Below are the code and all the weights of a small trained network. Each question names an input and a class and asks about switching units off, where a switched-off unit gives its printed mean instead of its output.

import numpy as np


def w(rows, s, z=0):
    codes = np.array(rows[::2]) - 128.0
    scale = np.full(codes.shape[1], s)
    scale[-1] = z or s
    return codes * scale


def f(y):
    return y / 2 * (1 + np.tanh(0.7978845608 * (y + 0.044715 * y**3)))


def log_softmax(a):
    a = a - a.max(-1, keepdims=True)
    return a - np.log(np.exp(a).sum(-1, keepdims=True))


def net(x, mask):
    res = np.array(x, float).reshape(1, 3) / 4 @ E
    y = f(res @ A[0][:, :-1].T + A[0][:, -1])
    res = res + np.where(mask, y, B[0][:, -1]) @ B[0][:, :-1]
    return log_softmax(res[-1] @ U[:, :-1].T + U[:, -1])


A, B = {}, {}
E = w([
[228,69,184],'x0',
[191,232,97],'x1',
[99,168,254],'x2',
],0.0069)
A[0] = w([
[119,143,114,152],'N0',
[200,99,141,180],'N1',
[115,132,121,170],'N2',
[140,119,134,124],'N3',
[101,137,135,154],'N4',
[108,130,120,168],'N5',
[131,127,133,123],'N6',
[166,119,120,124],'N7',
[109,155,91,184],'N8',
[58,131,133,174],'N9',
[95,5,57,188],'N10',
[129,109,121,103],'N11',
[108,126,122,136],'N12',
[209,123,102,105],'N13',
[132,108,122,106],'N14',
[129,131,126,126],'N15',
[157,237,188,27],'N16',
[161,103,149,155],'N17',
[123,126,133,134],'N18',
[140,119,136,124],'N19',
[127,138,119,134],'N20',
[112,100,184,123],'N21',
[106,137,119,207],'N22',
[117,138,115,175],'N23',
[145,196,166,53],'N24',
[168,142,93,124],'N25',
[36,104,204,147],'N26',
[136,103,167,126],'N27',
[182,128,111,120],'N28',
[145,129,122,119],'N29',
[116,121,147,139],'N30',
[154,91,164,130],'N31',
[147,126,126,126],'N32',
[60,189,54,252],'N33',
[67,126,158,162],'N34',
[90,144,143,141],'N35',
[191,176,41,136],'N36',
[131,133,129,101],'N37',
[173,81,177,146],'N38',
[174,64,208,129],'N39',
[114,137,133,128],'N40',
],0.017,0.0035)
B[0] = w([
[120,146,126,135],'N0',
[187,79,138,190],'N1',
[115,135,130,137],'N2',
[143,126,128,132],'N3',
[101,120,135,139],'N4',
[109,134,134,139],'N5',
[132,128,127,128],'N6',
[143,92,131,146],'N7',
[114,173,118,157],'N8',
[62,98,146,170],'N9',
[158,154,254,244],'N10',
[138,130,139,131],'N11',
[113,128,137,134],'N12',
[141,41,115,177],'N13',
[141,128,139,132],'N14',
[128,128,128,128],'N15',
[154,144,231,178],'N16',
[174,127,127,159],'N17',
[125,127,126,130],'N18',
[144,127,127,132],'N19',
[126,136,125,130],'N20',
[135,146,80,168],'N21',
[101,140,131,147],'N22',
[116,143,127,139],'N23',
[145,136,184,153],'N24',
[131,98,95,156],'N25',
[41,74,64,211],'N26',
[157,149,103,154],'N27',
[140,75,118,157],'N28',
[135,115,124,131],'N29',
[121,128,114,138],'N30',
[178,153,114,164],'N31',
[139,114,126,133],'N32',
[84,248,114,212],'N33',
[69,96,114,169],'N34',
[93,108,140,145],'N35',
[117,116,30,206],'N36',
[131,128,130,124],'N37',
[204,160,112,187],'N38',
[215,183,77,209],'N39',
[115,125,134,130],'N40',
],0.058,0.011)
U = w([
[80,170,247,150],'0',
[142,190,3,203],'1',
[210,95,225,97],'2',
[145,4,46,2],'3',
[42,64,60,185],'4',
],0.0053,0.0011)

Each question gives the input, the list of numbers given to net, and the class t.
The units are the neurons (one row each of A and B). Each row of codes is followed by its name. A weight is (code - 128) times the scale printed after its matrix; where a second scale follows, it is the last column's (A, B and U).
mask holds one flag per neuron, in row order. A switched-off neuron (its flag False) gives its mean, the last column of its row in B, instead of its output. The means were averaged over made-up inputs and are rounded, as every weight is.
A unit's drop is (log p(t) with every unit on - log p(t) with that unit switched off) / (log p(t) with every unit on - log p(t) with every unit switched off).
The circuit of an input: a set's keep is (log p(t) with only the set's units on - log p(t) with every unit switched off) / (log p(t) with every unit on - log p(t) with every unit switched off). Starting from the 12 units with the biggest drops (on a tie, the unit counted first), units are removed one at a time, each time the one whose removal leaves the highest keep (on an exact tie, the one counted first), for as long as the keep stays at least 0.8.
circuit, biggest first: the units of the circuit, biggest drop first
most important unit: the unit with the biggest drop
k most important neurons: the k neurons with the biggest drops, biggest first
drop of u: that unit's drop, to one decimal
input [6,2,-1], class 3: circuit, biggest first => (N10, N33)
input [0,-7,7], class 4: circuit, biggest first => (N26)
input [1,6,1], class 2: 2 most important neurons => (N16, N26)
input [8,-5,1], class 1: 4 most important neurons => (N39, N21, N16, N27)
input [3,1,-3], class 3: 2 most important neurons => (N16, N10)
input [-6,-3,1], class 4: 2 most important neurons => (N26, N16)
input [8,-4,1], class 1: 4 most important neurons => (N39, N16, N21, N27)
input [1,1,-1], class 3: 4 most important neurons => (N10, N33, N39, N16)
input [-2,0,5], class 4: 2 most important neurons => (N10, N26)
input [5,1,-8], class 3: 3 most important neurons => (N36, N13, N16)
input [-5,2,1], class 0: 2 most important neurons => (N39, N36)
input [4,0,8], class 1: 3 most important neurons => (N10, N39, N26)
input [7,-1,6], class 1: 2 most important neurons => (N10, N39)
input [0,6,3], class 0: most important unit => N39
input [-6,-8,-6], class 0: drop of N39 => 0.0
input [3,-2,-8], class 2: drop of N10 => 2.2
input [4,2,-2], class 3: drop of N10 => 0.2
